In the rows, 100 means zero.
Each row of numbers stands for one element and depends on some of the facts below. Use the named rows to name the rest.

Facts:
Δ: refers to; Ω: belongs to class; Φ: is of sort; ε: sits directly inside; κ: is directly followed by
gifo {Δ=skorar, Ω=a, Φ=h, ε=sedos}
gebe {Ω=c, Φ=e, ε=vugul, κ=vonik}
kesa {Ω=a, Φ=e, ε=lubri, κ=zonifli}
tostis {Ω=c, Φ=g, ε=bular, κ=fluta}
lubrun {ε=lubri, κ=briletrus}
ruklostum {ε=regras, κ=viklam}
kosun {Δ=sturan}
pipli {Ω=b, Φ=i, ε=liklotrok}
ninal {Ω=b, Φ=f, ε=brake}
dugetrak {Δ=staflam, Ω=b, Φ=e, ε=kastol}
zuri {Ω=d, Φ=e, ε=rudrul}
fluta {ε=bular}
lozak {Δ=skilel, Ω=c, Φ=e, ε=goster, κ=fludru}
fedru {ε=nisko, κ=vugul}
fikle {Ω=b, Φ=h, ε=zelu}
moplubro {Δ=turul, Ω=c, Φ=f, ε=mevir, κ=vepel}
breber {Ω=d, Φ=i, ε=patos, κ=skabran}
plovis {Δ=dotegos, Ω=a, Φ=i, ε=stodul}
givu {Δ=lubri, Ω=b, Φ=f, ε=pagatil, κ=plerek}
resta {Ω=b, Φ=h, ε=vuvum}
brake {Δ=skabran, ε=gimuk}
vaplu {Ω=c, Φ=f, ε=patos, κ=flaston}
skebrak {Ω=b, Φ=i, ε=tarukor}
zaplal {ε=rudrul, κ=skotafer}
skabran {Δ=skimu, Ω=b, Φ=h, ε=patos, κ=skozi}
gimuk {Δ=kegran}
kirun {Ω=d, Φ=e, ε=goster, κ=staflam}
pople {Ω=a, Φ=e, ε=rudrul, κ=zuri}
norin {Δ=grunogem, Ω=b, Φ=h, ε=zaplal}
sovok {Ω=d, Φ=e, ε=kalur, κ=kopu}
sedos {ε=deruflum}
vubrel {Ω=b, Φ=h, ε=zonifli}
plogafos {Δ=nisko, Ω=c, Φ=h, ε=fluta}
dribar {Ω=a, Φ=f, ε=flages, κ=liplik}
zuke {Δ=gikigros, Ω=b, Φ=e, ε=fedru}
nameplun {Ω=b, Φ=h, ε=paplabim, κ=greste}
gikigros {Ω=d, Φ=i, ε=nufe, κ=stevek}
soklom {Ω=a, Φ=f, ε=kosun, κ=skeplem}
drenol {Ω=b, Φ=e, ε=klivolok}
gruser {Ω=a, Φ=f, ε=skilel, κ=stezede}
skimu {Δ=soklom, Ω=d, Φ=e, ε=lubri, κ=lubrun}
troplo {Δ=liklotrok, Ω=c, Φ=e, ε=ruklostum, κ=turul}
masun {Δ=risol, Ω=a, Φ=g, ε=kosun, κ=gaba}
bugriskar {Ω=b, Φ=e, ε=fluta, κ=plogafos}
radir {Δ=fluta, Ω=c, Φ=i, ε=liklotrok, κ=sastak}
brupluni {Ω=a, Φ=i, ε=patos}
pafefi {Ω=d, Φ=e, ε=liplik, κ=lonas}
dugron {Δ=lozak, Ω=b, Φ=g, ε=mevir, κ=tetro}
migidren {Ω=d, Φ=g, ε=drastir}
risol {Δ=kalur, ε=kosun, κ=soklom}
skuzefli {Δ=dugetrak, Ω=b, Φ=i, ε=vugul, κ=fluru}
mevir {Δ=skotafer, ε=vuvum, κ=resta}
fludru {Ω=a, Φ=h, ε=goster}
sakagris {Ω=d, Φ=h, ε=lubri}
tugrak {Ω=a, Φ=g, ε=flages, κ=patos}
beger {Δ=gimuk}
vonik {Ω=d, Φ=i, ε=vugul, κ=desal}
kopu {Ω=a, Φ=e, ε=kalur}
klesi {Ω=a, Φ=f, ε=skilel, κ=gruser}
turul {Ω=c, Φ=g, ε=ruklostum}
briletrus {Δ=zilutis, Ω=c, Φ=g, ε=lubri, κ=stodul}
lonas {Δ=stezede, Ω=d, Φ=f, ε=liplik, κ=nuski}
kalur {Δ=fositu, ε=drastir, κ=migidren}
plibrok {Δ=gifo, Ω=c, Φ=h, ε=flages, κ=tefim}
koli {Ω=c, Φ=e, ε=liplik}
vepel {Δ=brake, Ω=d, Φ=g, ε=mevir, κ=duflim}
sturan {Δ=greste, Ω=c, Φ=f, ε=kosun, κ=masun}
klivolok {Δ=plovis}
stodul {ε=lubri, κ=sakagris}
brife {Δ=mevir, Ω=d, Φ=g, ε=nufe, κ=gikigros}
bukari {Δ=bugriskar, ε=beger}
zezam {Ω=d, Φ=f, ε=risol, κ=pletru}
plerek {ε=pagatil, κ=zelu}
brinuk {Ω=c, Φ=f, ε=bukari}
nuski {Ω=d, Φ=h, ε=liplik, κ=koli}
pletru {Ω=a, Φ=f, ε=risol}
liplik {ε=flages}
vugul {ε=nisko}
truplom {Ω=a, Φ=h, ε=patos, κ=brupluni}
plipi {Δ=flages, Ω=d, Φ=i, ε=ruklostum, κ=troplo}
viklam {Ω=b, Φ=e, ε=regras, κ=zofar}
gaba {Δ=mufon, Ω=c, Φ=h, ε=kosun, κ=skorar}
zilutis {Ω=c, Φ=e, ε=regras, κ=ruklostum}
plupu {Ω=b, Φ=i, ε=skilel, κ=klesi}
zavo {Ω=d, Φ=h, ε=ruklostum, κ=boplas}
grunogem {Ω=a, Φ=e, ε=vugul, κ=fluvi}
fositu {Δ=plogafos, Ω=c, Φ=h, ε=vuvum, κ=mevir}
kelosam {Ω=c, Φ=i, ε=skilel, κ=plupu}
staflam {Ω=d, Φ=f, ε=goster, κ=lozak}
duflim {Δ=vulo, Ω=c, Φ=e, ε=mevir}
skozi {Ω=b, Φ=f, ε=patos, κ=truplom}
tritruk {Ω=c, Φ=e, ε=ruklostum, κ=zavo}
rukefor {Δ=klivolok, Ω=b, Φ=i, ε=gimuk, κ=brake}
stezede {Δ=mistil, Ω=d, Φ=i, ε=skilel}
truka {Ω=b, Φ=h, ε=lubrun}
greste {Δ=radir, Ω=d, Φ=i, ε=paplabim}
tigroklek {Ω=b, Φ=e, ε=stodul, κ=kudren}
skestal {ε=drastir, κ=kalur}
zofar {Ω=a, Φ=f, ε=regras}
dotegos {Δ=troplo, Ω=b, Φ=i, ε=vugul, κ=gebe}
skeplem {Ω=c, Φ=h, ε=kosun}
fluru {Ω=a, Φ=h, ε=vugul, κ=dotegos}
boplas {Ω=c, Φ=h, ε=ruklostum, κ=plipi}
kugan {Ω=b, Φ=g, ε=nufe}
dufam {Δ=vaplu, Ω=d, Φ=g, ε=fedru, κ=zuke}
skilel {Δ=norin}
tefim {Ω=b, Φ=i, ε=flages, κ=trabun}
patos {ε=flages, κ=stubul}
zelu {ε=pagatil}
lubri {Δ=briletrus}
skorar {Ω=a, Φ=g, ε=kosun, κ=risol}
sastak {Ω=c, Φ=i, ε=liklotrok, κ=pipli}
skimur {Ω=d, Φ=e, ε=vulo}
fluvi {Ω=a, Φ=f, ε=vugul, κ=skuzefli}
kade {Δ=bular, Ω=c, Φ=h, ε=tarukor, κ=skebrak}
stubul {Ω=c, Φ=e, ε=flages, κ=dribar}
stevek {Ω=c, Φ=i, ε=nufe, κ=kugan}
ruzivol {ε=vulo, κ=skimur}
liklotrok {Δ=dugron, ε=vulo, κ=tarukor}
kastol {ε=goster, κ=kirun}
trabun {Δ=vepel, Ω=c, Φ=h, ε=flages, κ=tugrak}
tetro {Δ=kopu, Ω=b, Φ=h, ε=mevir, κ=moplubro}
kudren {Ω=a, Φ=h, ε=stodul, κ=plovis}
desal {Ω=d, Φ=i, ε=vugul}
nufe {Δ=lubrun, ε=flages, κ=plibrok}
nisko {Δ=skuzefli}
plifle {Δ=fluvi, Ω=b, Φ=i, ε=gimuk, κ=stetu}
zonifli {Δ=vubrel, ε=lubri, κ=skimu}
flaston {Ω=b, Φ=f, ε=patos, κ=breber}
mistil {Δ=masun, Ω=a, Φ=f, ε=beger, κ=bukari}
stetu {Ω=c, Φ=h, ε=gimuk, κ=rukefor}
skotafer {Ω=a, Φ=i, ε=rudrul, κ=pople}
tarukor {ε=vulo, κ=ruzivol}
kegran {Ω=d, Φ=g, ε=klivolok, κ=drenol}
mufon {Ω=c, Φ=h, ε=nufe, κ=brife}

Some rows with their names:
rukefor: 122	91	91	96	117	131	85	80	101	126	94	77	139	90	94	112	90	98	88	100	99	102	100	102	123	80	123	89	91	97	89	109	104	102	85
grunogem: 88	95	122	93	97	101	116	98	127	108	84	75	92	91	88	114	90	100	86	102	83	93	109	104	132	80	98	106	156	113	98	150	124	124	92
sakagris: 103	97	97	91	96	111	91	86	100	113	86	100	86	91	106	100	89	102	87	106	110	89	101	104	98	78	121	110	87	101	90	109	94	100	104
viklam: 101	91	97	91	99	98	88	93	120	96	85	77	88	89	90	108	91	98	94	105	93	90	99	101	103	86	95	89	89	102	89	107	96	101	90
vubrel: 101	102	93	90	99	101	93	83	100	104	87	75	91	90	90	98	98	99	86	111	109	90	98	100	97	79	115	87	101	108	94	106	101	91	109
gikigros: 94	136	85	111	100	123	84	81	98	103	100	105	89	98	106	99	90	98	127	101	96	97	101	102	97	79	99	89	85	114	90	120	144	93	107
regras: 90	93	105	91	101	103	110	94	102	101	85	108	99	92	96	96	90	95	85	102	103	89	98	100	98	101	116	95	94	100	88	107	94	92	96
stodul: 89	92	111	91	102	118	105	100	97	99	87	119	95	91	107	100	90	99	86	111	117	89	100	101	94	97	118	111	92	100	90	107	96	92	114
radir: 92	90	92	91	99	99	94	83	99	104	87	86	100	97	89	94	91	99	85	102	98	89	100	103	99	87	132	87	96	104	92	107	98	94	89
sastak: 95	92	97	93	97	100	97	86	99	109	86	81	102	91	92	96	89	97	86	102	106	90	97	102	104	88	121	87	92	101	88	104	101	92	97
plifle: 95	90	85	90	104	98	85	82	106	117	89	78	105	98	88	96	90	100	87	101	98	85	98	104	104	88	130	90	89	106	93	106	100	95	88
lonas: 94	94	88	101	107	102	84	105	120	102	109	98	90	95	112	98	89	128	155	104	84	98	98	115	97	84	96	89	91	104	94	112	104	110	94
fluta: 90	91	106	90	97	102	119	102	98	97	86	111	94	100	95	98	92	97	85	105	106	89	101	104	97	105	111	86	116	101	89	108	95	93	106
vulo: 90	93	107	92	98	106	119	100	102	92	85	111	95	93	100	97	92	98	83	105	109	91	100	102	99	106	119	91	109	101	90	107	95	90	110
liklotrok: 90	89	107	94	114	114	101	108	97	95	88	119	116	117	90	102	91	101	89	105	93	89	100	103	97	84	125	90	137	100	92	108	97	92	87
resta: 111	100	91	90	98	98	92	82	100	115	85	74	99	92	90	95	92	99	88	105	104	90	99	100	101	79	111	88	88	105	95	107	112	93	101
vugul: 91	93	118	91	96	99	125	83	128	134	86	77	91	90	90	95	89	98	87	102	87	100	103	105	157	92	122	108	103	103	121	110	105	118	88
breber: 98	133	84	116	106	123	85	83	98	108	110	106	87	103	108	98	90	98	127	103	94	103	97	104	97	79	99	90	90	113	91	116	144	90	106
rudrul: 92	92	104	92	104	104	110	95	99	100	85	109	100	93	99	95	91	97	85	102	100	90	97	102	97	102	114	93	97	100	89	107	95	92	101


The same elements again, as new rows of numbers:
Some elements and their rows:
rudrul: 94	101	101	95	93	102	93	109	104	102	102	109	99	100	104	97	96	101	105	96	105	118	93	99	104	102
stezede: 100	100	100	105	112	98	90	90	98	90	112	99	104	99	107	98	106	101	103	93	93	80	105	101	95	102
skabran: 109	94	98	106	106	84	106	93	103	93	105	99	109	102	93	90	94	114	97	123	112	96	105	106	91	96
lonas: 105	94	99	101	101	92	99	95	96	101	97	98	105	98	93	104	104	102	99	117	112	99	111	102	81	98
vubrel: 95	100	100	100	104	99	100	98	103	98	105	104	97	102	95	95	99	97	91	106	95	94	99	101	96	101
vuvum: 94	101	102	94	94	103	93	107	105	100	101	111	99	100	102	98	96	100	104	96	103	117	93	98	106	102
flaston: 105	97	97	97	96	99	105	98	97	104	100	98	100	102	94	99	101	104	90	127	110	104	115	101	85	99
pletru: 99	99	102	98	100	101	106	103	99	98	102	102	98	101	87	107	100	91	99	100	99	89	91	101	97	100
zavo: 96	102	99	97	104	100	100	98	103	94	106	108	96	100	88	103	100	90	94	99	96	90	99	102	92	100
skilel: 96	97	101	97	98	91	97	99	109	106	98	104	102	98	108	101	104	99	108	88	98	124	93	98	97	98
bugriskar: 102	106	95	100	102	106	100	95	102	101	95	99	95	100	99	100	98	103	90	94	100	98	106	101	109	101
grunogem: 105	108	93	104	99	100	109	111	98	111	101	76	92	99	107	107	104	101	104	89	106	59	100	98	114	100
zelu: 94	101	100	95	92	103	93	109	104	102	103	108	100	100	104	96	97	103	107	97	105	125	93	99	105	102
briletrus: 99	95	107	110	102	100	116	90	90	97	74	99	107	97	93	98	95	97	98	99	85	105	100	100	115	96
skimu: 104	103	96	108	109	95	99	90	102	90	93	104	105	98	96	97	96	107	101	87	100	89	96	106	114	97
masun: 101	95	110	109	103	104	101	93	83	100	78	93	105	93	90	108	95	93	100	91	98	96	104	99	106	97
skozi: 104	96	97	99	95	98	110	98	94	100	98	100	103	103	100	94	102	103	92	132	101	101	119	100	88	100
liplik: 102	95	100	93	85	103	109	106	93	97	99	111	111	104	118	92	101	108	109	133	101	122	116	97	98	101
klivolok: 96	97	102	97	99	93	93	101	107	104	99	104	103	98	107	99	101	102	109	88	101	123	91	99	100	98

Name these rows:
No name comes twice in this set of rows, the named rows included.
100	98	103	104	94	106	122	100	87	98	73	102	103	98	92	104	97	92	99	103	91	93	100	100	117	97 -> skorar
99	95	106	105	107	95	102	95	100	98	102	96	101	99	91	99	99	94	98	98	91	96	92	100	93	99 -> moplubro
99	100	105	99	103	101	103	98	102	94	107	103	97	102	89	101	97	89	94	99	90	94	93	100	95	100 -> boplas
106	100	101	104	112	97	87	92	108	98	111	94	99	100	98	104	101	103	99	83	101	96	90	102	97	99 -> radir
94	102	103	93	96	105	92	103	106	96	99	113	97	99	95	100	94	95	102	90	98	124	89	101	102	100 -> ruklostum
108	94	101	99	86	106	125	100	83	101	71	101	108	100	96	107	100	99	98	124	101	100	116	99	106	95 -> tugrak
105	94	102	98	93	100	119	103	88	95	99	105	108	104	104	100	104	97	103	131	95	91	109	99	93	99 -> dribar
98	99	103	98	100	101	108	104	96	95	106	103	100	102	96	101	102	92	103	106	92	87	94	100	97	101 -> fludru
91	101	102	95	94	105	99	104	100	95	102	115	102	101	106	92	96	98	107	99	93	121	93	99	108	102 -> stodul
104	99	100	98	109	93	100	92	107	98	106	100	101	101	103	111	110	95	104	82	90	92	91	101	93	98 -> plovis
98	98	101	106	108	93	96	93	103	102	101	94	99	98	90	95	100	100	95	98	103	104	97	102	92	98 -> givu

The same elements again, as new rows of numbers:
Some elements and their rows:
pafefi: 136	80	94	121	94	61	96	95	55	106	69	75	124
klesi: 131	86	95	143	117	80	112	114	79	99	80	96	120
tostis: 130	77	92	132	104	69	111	101	76	98	82	81	132
pipli: 124	101	116	132	117	86	62	98	59	77	70	88	134
dugron: 127	81	98	132	101	77	104	93	77	83	90	86	138
zuke: 100	101	110	137	114	85	105	97	39	114	83	80	156
regras: 140	83	93	154	138	53	95	98	85	107	128	126	109
liklotrok: 144	75	90	156	126	47	93	95	89	105	135	110	108
pople: 138	84	105	136	120	75	113	102	65	102	65	92	129
brinuk: 127	81	90	140	112	77	104	108	75	99	86	102	122
bugriskar: 136	98	94	115	108	67	91	79	82	65	76	77	132
skimur: 139	83	99	132	123	78	104	107	60	101	64	107	131
breber: 137	96	107	127	106	70	56	105	45	102	58	85	108
fluru: 129	80	98	146	125	85	101	113	71	94	79	106	121
kalur: 152	83	97	155	131	50	96	95	89	108	129	116	108
mevir: 141	90	94	157	138	49	97	98	81	110	129	114	109
sedos: 145	83	92	157	134	53	92	94	82	107	128	126	105
stevek: 132	94	108	131	110	79	58	98	47	101	60	97	113
fludru: 123	77	88	147	121	87	93	110	64	98	80	116	118

Which element is each row?
No name comes twice in this set of rows, the named rows included.
105	88	110	143	131	86	74	121	26	121	67	93	137 -> plipi
95	87	111	136	108	85	62	99	38	102	81	70	143 -> plifle
127	79	95	142	113	76	109	112	78	100	85	89	119 -> pletru
116	128	87	119	127	52	63	86	34	99	45	74	112 -> gikigros
150	84	100	123	116	69	106	92	83	78	65	82	119 -> kopu
155	56	108	163	121	67	95	111	87	116	139	132	112 -> beger
144	57	113	146	103	94	98	131	82	106	90	105	127 -> gaba
122	88	96	131	99	79	85	97	72	83	93	85	128 -> nameplun
129	104	89	135	93	90	91	89	61	97	89	125	115 -> skozi
127	71	93	136	126	89	106	98	61	93	69	123	131 -> gebe

